Below are the code and all the weights of a small trained network. Each question names an input and a class and asks about switching units off, where a switched-off unit gives its printed mean instead of its output.

import numpy as np


def w(rows, s, z=0):
    codes = np.array(rows[::2]) - 128.0
    scale = np.full(codes.shape[1], s)
    scale[-1] = z or s
    return codes * scale


def norm(h):
    return h / np.sqrt((h * h).mean(-1, keepdims=True) + 1e-5)


def f(y):
    return np.maximum(y, 0)


def log_softmax(a):
    a = a - a.max(-1, keepdims=True)
    return a - np.log(np.exp(a).sum(-1, keepdims=True))


def net(x, mask):
    res = np.array(x, float).reshape(1, 8) / 4 @ E
    u = 0
    for l in range(4):
        y = f(norm(res) @ A[l][:, :-1].T + A[l][:, -1])
        res = res + np.where(mask[u : u + 8], y, B[l][:, -1]) @ B[l][:, :-1]
        u += 8
    return log_softmax(norm(res)[-1] @ U[:, :-1].T + U[:, -1])


A, B = {}, {}
E = w([
[129,132,127,126,127,128,128,133,125,130,128,130],'x0',
[187,123,44,185,150,146,85,112,122,97,59,90],'x1',
[133,129,78,106,27,21,196,94,168,174,49,126],'x2',
[192,78,95,107,68,120,127,138,73,36,149,251],'x3',
[178,202,157,102,114,136,134,69,77,121,150,94],'x4',
[129,126,127,126,130,127,128,126,127,132,127,131],'x5',
[130,174,54,146,176,129,223,126,201,76,214,122],'x6',
[160,82,127,17,140,108,78,119,189,102,139,80],'x7',
],0.0029)
A[0] = w([
[118,138,161,106,123,129,132,153,147,146,154,140,76],'L0N1',
[169,199,149,106,116,160,171,28,78,110,123,93,72],'L0N2',
[25,2,109,159,172,160,151,167,212,122,53,184,68],'L0N3',
[139,116,145,130,168,193,101,120,116,117,155,134,203],'L0N4',
[110,121,133,215,132,126,162,112,91,166,140,161,32],'L0N5',
[93,159,113,137,180,155,107,75,198,189,134,76,87],'L0N6',
[125,139,126,177,115,118,139,120,105,139,118,138,102],'L0N7',
[99,149,197,82,109,123,159,164,147,166,175,176,1],'L0N8',
],0.0037,0.0051)
B[0] = w([
[92,105,96,136,123,114,134,94,103,108,140,120,134],'L0N1',
[133,135,105,158,120,57,45,234,131,159,192,157,165],'L0N2',
[194,252,118,139,105,50,30,183,77,158,223,101,186],'L0N3',
[145,82,72,94,57,128,184,110,168,215,116,120,253],'L0N4',
[71,229,85,71,113,168,145,175,118,102,66,169,139],'L0N5',
[160,96,181,130,96,110,184,221,68,47,99,111,190],'L0N6',
[112,161,111,55,131,147,122,142,152,118,95,128,146],'L0N7',
[17,74,151,86,95,75,167,41,74,107,202,135,136],'L0N8',
],0.0041,0.0038)
A[1] = w([
[101,131,90,126,166,110,188,133,189,90,159,102,50],'L1N1',
[103,80,146,115,89,128,75,105,75,141,72,162,39],'L1N2',
[69,192,148,236,134,161,177,110,70,123,91,196,4],'L1N3',
[95,112,182,148,254,203,66,107,102,57,160,154,8],'L1N4',
[130,110,175,144,243,234,75,160,94,104,199,133,124],'L1N5',
[198,239,184,93,111,124,115,30,50,113,170,93,66],'L1N6',
[180,136,95,184,175,157,86,93,157,108,74,116,8],'L1N7',
[91,124,161,120,134,120,133,104,141,124,142,151,73],'L1N8',
],0.004,0.003)
B[1] = w([
[151,161,174,148,155,160,85,60,140,148,132,182,205],'L1N1',
[159,193,147,184,208,150,145,75,201,116,151,166,193],'L1N2',
[88,198,95,3,142,192,95,189,129,113,74,155,191],'L1N3',
[150,79,92,100,48,156,190,87,162,199,100,102,149],'L1N4',
[147,110,78,120,19,73,185,88,161,200,92,121,253],'L1N5',
[94,91,78,177,134,80,63,238,166,154,175,151,195],'L1N6',
[58,81,74,152,120,120,113,85,62,113,126,108,155],'L1N7',
[107,108,123,128,128,135,130,112,105,124,144,133,137],'L1N8',
],0.0047,0.0025)
A[2] = w([
[101,112,196,127,108,122,51,127,59,172,62,126,73],'L2N1',
[145,88,99,120,113,97,107,86,146,115,140,152,92],'L2N2',
[107,107,104,158,146,108,90,164,148,136,159,143,76],'L2N3',
[115,104,210,129,144,149,54,96,68,144,75,149,8],'L2N4',
[120,160,115,117,80,35,177,72,138,135,61,128,63],'L2N5',
[140,133,118,140,142,131,99,127,106,112,155,125,80],'L2N6',
[141,88,120,131,111,234,126,124,102,154,182,121,134],'L2N7',
[138,76,119,127,114,150,129,99,66,4,157,232,4],'L2N8',
],0.0043,0.0027)
B[2] = w([
[163,163,134,187,183,151,141,84,218,94,200,191,250],'L2N1',
[100,192,163,119,139,171,149,184,110,156,90,103,209],'L2N2',
[143,161,126,136,109,93,87,143,80,121,156,123,173],'L2N3',
[161,159,162,165,188,152,118,71,212,112,155,184,171],'L2N4',
[145,60,113,133,89,241,134,97,115,194,168,146,249],'L2N5',
[104,124,109,134,118,119,120,134,128,146,118,126,139],'L2N6',
[125,136,107,129,75,43,165,81,157,147,58,169,241],'L2N7',
[189,107,254,151,131,106,208,223,79,82,88,69,219],'L2N8',
],0.0043,0.0021)
A[3] = w([
[124,183,74,158,190,122,240,100,173,38,195,146,52],'L3N1',
[42,104,209,67,118,102,150,111,105,118,176,196,101],'L3N2',
[125,110,73,161,175,124,96,87,97,70,53,93,41],'L3N3',
[174,119,33,183,144,143,72,108,88,74,53,106,107],'L3N4',
[156,72,134,29,143,101,93,95,184,90,142,72,77],'L3N5',
[36,166,186,171,199,139,143,107,153,193,95,4,82],'L3N6',
[138,73,136,42,156,111,85,110,159,71,130,88,2],'L3N7',
[128,147,153,160,97,120,145,130,114,143,140,187,164],'L3N8',
],0.0049,0.0025)
B[3] = w([
[151,98,221,154,160,139,5,75,156,161,76,165,229],'L3N1',
[76,120,90,180,184,133,121,71,91,81,126,20,215],'L3N2',
[68,120,176,131,149,116,153,99,110,103,191,122,152],'L3N3',
[20,119,198,69,161,108,162,94,127,129,212,72,222],'L3N4',
[71,211,92,201,138,197,146,166,64,139,68,192,197],'L3N5',
[221,50,136,84,95,104,153,167,53,2,125,198,250],'L3N6',
[87,205,100,149,139,167,154,156,85,131,82,161,149],'L3N7',
[134,114,93,76,176,138,102,128,165,112,102,41,254],'L3N8',
],0.0051,0.0033)
U = w([
[239,54,180,111,103,113,196,194,68,12,85,129,175],'0',
[141,75,54,108,31,150,181,47,182,247,110,116,175],'1',
[177,144,201,177,218,146,49,41,216,130,113,188,174],'2',
[2,99,147,120,177,107,148,62,76,79,190,49,175],'3',
[66,255,72,110,149,206,132,197,85,123,49,179,5],'4',
[153,149,81,152,112,25,29,222,126,159,217,113,45],'5',
],0.0082,0.0011)

Each question gives the input, the list of numbers given to net, and the class t.
The units are the neurons (one row each of A and B). Each row of codes is followed by its name. A weight is (code - 128) times the scale printed after its matrix; where a second scale follows, it is the last column's (A, B and U).
mask holds one flag per neuron, layer by layer. A switched-off neuron (its flag False) gives its mean, the last column of its row in B, instead of its output. The means were averaged over made-up inputs and are rounded, as every weight is.
A unit's drop is (log p(t) with every unit on - log p(t) with that unit switched off) / (log p(t) with every unit on - log p(t) with every unit switched off).
The circuit of an input: a set's keep is (log p(t) with only the set's units on - log p(t) with every unit switched off) / (log p(t) with every unit on - log p(t) with every unit switched off). Starting from the 12 units with the biggest drops (on a tie, the unit counted first), units are removed one at a time, each time the one whose removal leaves the highest keep (on an exact tie, the one counted first), for as long as the keep stays at least 0.8.
circuit, biggest first: the units of the circuit, biggest drop first
unit that matters most: the unit with the biggest drop
top k neurons: the k neurons with the biggest drops, biggest first
top k neurons in layer l: the k neurons of layer l with the biggest drops, biggest first
input [3,8,-6,-1,2,-1,-6,0], class 3: unit that matters most : L3N4
input [-1,-8,7,-6,-4,-3,1,4], class 3: top 2 neurons : (L3N2; L0N4)
input [-1,-8,1,7,-2,-4,5,-2], class 3: top 2 neurons : (L3N2; L3N6)
input [-6,-6,4,-7,5,6,4,8], class 4: top 3 neurons : (L3N5; L3N7; L2N8)
input [-2,5,-7,2,-1,4,2,8], class 4: top 4 neurons : (L3N5; L0N4; L3N7; L2N5)
input [5,7,-7,6,4,8,-8,-4], class 2: top 4 neurons : (L3N6; L2N4; L1N2; L2N1)
input [-4,-4,-2,5,6,-7,-2,-2], class 5: top 3 neurons : (L1N6; L3N6; L0N6)
input [4,-2,7,4,8,6,7,2], class 5: circuit, biggest first : (L1N6; L0N4)
input [1,-4,4,1,-1,-6,6,0], class 2: top 3 neurons : (L3N1; L0N4; L1N5)
input [-8,8,-1,-6,3,-2,-7,-1], class 3: top 2 neurons : (L3N4; L1N7)
input [4,8,-6,-5,-1,8,2,-1], class 3: top 2 neurons in layer 3 : (L3N4; L3N3)
input [0,1,0,5,2,4,-6,8], class 4: circuit, biggest first : (L3N5; L3N7)
input [1,-6,-4,-3,7,-2,5,-6], class 5: circuit, biggest first : (L1N6; L0N2)
input [-7,-4,-4,3,7,-1,-4,-4], class 5: unit that matters most : L1N6
input [0,6,1,7,5,-8,8,7], class 2: top 2 neurons : (L3N1; L3N6)
input [-1,-7,-5,4,7,4,-3,-3], class 3: top 4 neurons : (L3N2; L0N3; L0N8; L0N4)
input [5,-3,-4,-2,8,5,4,6], class 5: top 2 neurons : (L1N6; L0N2)
input [-3,6,-3,0,7,4,-3,6], class 5: top 2 neurons in layer 1 : (L1N6; L1N3)
input [-4,8,-2,4,5,0,-1,8], class 3: top 2 neurons in layer 3 : (L3N4; L3N3)
input [3,3,0,-8,6,6,-1,8], class 0: unit that matters most : L3N6
input [3,6,2,4,-7,3,-8,-7], class 2: top 2 neurons in layer 2 : (L2N1; L2N4)
